Here is a tiny trained network, its code and every weight. The questions are about switching its units off for an input and a class, where a switched-off unit gives its printed mean instead of its output.

import numpy as np


def w(rows, s, z=0):
    codes = np.array(rows[::2]) - 128.0
    scale = np.full(codes.shape[1], s)
    scale[-1] = z or s
    return codes * scale


def f(y):
    return y / 2 * (1 + np.tanh(0.7978845608 * (y + 0.044715 * y**3)))


def log_softmax(a):
    a = a - a.max(-1, keepdims=True)
    return a - np.log(np.exp(a).sum(-1, keepdims=True))


def net(x, mask):
    res = np.array(x, float).reshape(1, 8) / 4 @ E
    y = f(res @ A[0][:, :-1].T + A[0][:, -1])
    res = res + np.where(mask, y, B[0][:, -1]) @ B[0][:, :-1]
    return log_softmax(res[-1] @ U[:, :-1].T + U[:, -1])


A, B = {}, {}
E = w([
[116,121,129,120,135,97,128,153,147,126],'x0',
[94,90,212,151,168,178,21,144,101,149],'x1',
[131,126,126,134,129,133,130,121,116,126],'x2',
[133,52,98,171,125,241,204,196,158,140],'x3',
[192,178,161,189,160,160,119,164,156,29],'x4',
[248,143,119,81,192,118,130,177,91,200],'x5',
[120,123,129,128,138,113,138,137,118,121],'x6',
[121,127,133,119,130,115,128,141,144,129],'x7',
],0.013)
A[0] = w([
[155,205,163,194,151,158,118,193,169,76,103],'neuron 1',
[115,98,123,126,50,117,148,86,152,69,96],'neuron 2',
[102,52,121,45,120,111,119,53,115,179,65],'neuron 3',
[97,98,132,78,134,122,153,110,101,174,100],'neuron 4',
[67,140,150,183,96,116,111,103,127,110,122],'neuron 5',
[77,70,130,108,132,136,69,138,75,186,119],'neuron 6',
[200,106,156,107,203,138,79,172,97,191,123],'neuron 7',
[99,68,215,187,186,161,7,155,108,147,3],'neuron 8',
[122,160,129,126,147,82,88,117,86,118,87],'neuron 9',
[119,172,148,131,153,95,53,87,128,132,115],'neuron 10',
[194,160,151,119,134,111,138,166,104,216,145],'neuron 11',
[135,216,155,77,117,65,85,95,87,91,109],'neuron 12',
[124,109,180,71,115,173,85,132,132,118,89],'neuron 13',
[95,27,95,129,106,139,162,135,112,216,88],'neuron 14',
[119,168,136,113,137,79,109,114,99,123,91],'neuron 15',
[173,161,152,157,156,132,118,173,108,36,99],'neuron 16',
[124,134,38,99,75,89,167,103,121,138,44],'neuron 17',
[199,170,45,111,84,96,194,106,172,74,15],'neuron 18',
[222,145,125,75,165,107,154,160,89,162,120],'neuron 19',
[8,100,160,172,66,138,111,99,154,57,140],'neuron 20',
[166,157,170,136,154,141,110,131,164,51,117],'neuron 21',
[155,140,131,155,188,158,117,140,160,52,84],'neuron 22',
[127,38,106,162,135,222,189,240,140,129,82],'neuron 23',
[104,96,200,131,168,150,68,145,119,134,27],'neuron 24',
[161,180,145,177,159,152,106,156,131,69,93],'neuron 25',
],0.011,0.0057)
B[0] = w([
[130,112,145,83,99,74,115,88,91,161,205],'neuron 1',
[160,132,94,126,164,142,126,152,115,106,180],'neuron 2',
[119,111,114,73,82,71,112,87,114,147,191],'neuron 3',
[119,131,134,87,86,88,115,118,128,112,167],'neuron 4',
[172,163,100,137,151,143,113,156,105,121,186],'neuron 5',
[114,81,141,77,99,90,152,135,113,158,186],'neuron 6',
[164,198,90,122,161,137,106,182,119,81,202],'neuron 7',
[103,80,151,170,128,156,251,187,87,120,223],'neuron 8',
[128,136,159,137,148,122,118,90,179,142,164],'neuron 9',
[103,134,153,156,143,163,118,127,177,153,184],'neuron 10',
[166,158,101,116,163,135,92,139,114,85,191],'neuron 11',
[69,114,157,206,129,190,89,62,197,142,203],'neuron 12',
[126,96,132,122,137,175,175,135,135,113,155],'neuron 13',
[144,111,99,113,76,130,89,96,139,168,199],'neuron 14',
[107,121,142,176,109,164,99,84,130,124,163],'neuron 15',
[132,97,110,75,84,54,102,105,119,179,189],'neuron 16',
[115,108,158,124,104,135,178,162,108,128,184],'neuron 17',
[116,73,174,158,109,163,248,194,101,100,202],'neuron 18',
[179,175,82,145,165,117,107,168,124,93,203],'neuron 19',
[220,190,40,108,212,114,66,158,102,69,249],'neuron 20',
[107,109,137,81,92,75,113,137,116,141,183],'neuron 21',
[109,112,117,93,64,96,97,138,132,145,183],'neuron 22',
[80,169,178,208,148,189,61,42,199,164,252],'neuron 23',
[144,88,126,143,123,162,199,158,124,132,178],'neuron 24',
[114,122,134,88,98,98,113,111,106,132,185],'neuron 25',
],0.012,0.021)
U = w([
[172,185,63,115,198,120,88,153,97,54,114],'0',
[69,137,158,214,134,150,81,44,187,136,67],'1',
[102,97,113,26,46,75,101,90,84,150,55],'2',
[103,86,136,157,121,136,250,165,88,91,253],'3',
],0.014,0.0051)

Each question gives the input, the list of numbers given to net, and the class t.
The units are the neurons (one row each of A and B). Each row of codes is followed by its name. A weight is (code - 128) times the scale printed after its matrix; where a second scale follows, it is the last column's (A, B and U).
mask holds one flag per neuron, in row order. A switched-off neuron (its flag False) gives its mean, the last column of its row in B, instead of its output. The means were averaged over made-up inputs and are rounded, as every weight is.
A unit's drop is (log p(t) with every unit on - log p(t) with that unit switched off) / (log p(t) with every unit on - log p(t) with every unit switched off).
unit that matters most: the unit with the biggest drop
top k neurons: the k neurons with the biggest drops, biggest first
drop when u is switched off: that unit's drop, to one decimal
input [-6,-5,8,-7,-6,4,8,-1], class 1: unit that matters most : neuron 12
input [5,-6,1,-5,6,-3,0,-1], class 2: top 2 neurons : (neuron 23; neuron 8)
input [0,3,-7,-4,-6,7,1,4], class 0: top 2 neurons : (neuron 7; neuron 19)
input [-5,-1,-1,-5,-4,-5,-1,-6], class 0: top 4 neurons : (neuron 23; neuron 20; neuron 5; neuron 2)
input [2,2,-4,7,-7,7,-4,3], class 0: top 3 neurons : (neuron 7; neuron 11; neuron 19)
input [-7,-7,-1,4,7,2,6,8], class 2: top 3 neurons : (neuron 16; neuron 8; neuron 1)
input [-5,7,2,-7,5,5,-2,5], class 1: top 3 neurons : (neuron 12; neuron 10; neuron 18)
input [-1,7,-2,-1,2,-6,2,7], class 3: top 2 neurons : (neuron 8; neuron 24)
input [8,-7,-7,-1,8,7,6,-5], class 2: top 3 neurons : (neuron 16; neuron 20; neuron 1)
input [-4,-8,-4,1,-1,6,2,-2], class 3: top 2 neurons : (neuron 18; neuron 20)
input [-6,7,2,7,4,5,5,-7], class 1: top 4 neurons : (neuron 23; neuron 18; neuron 20; neuron 17)
input [-2,6,4,-8,-8,-3,8,2], class 1: top 4 neurons : (neuron 12; neuron 10; neuron 15; neuron 9)
input [-8,5,-3,-4,4,-8,5,0], class 0: drop when neuron 20 is switched off : 2.4
input [-6,2,-8,-3,5,2,-5,-4], class 2: unit that matters most : neuron 23
input [-2,-8,3,7,6,6,6,5], class 3: drop when neuron 20 is switched off : 1.6
input [4,-3,-8,-7,4,6,-3,-6], class 1: drop when neuron 20 is switched off : 0.8
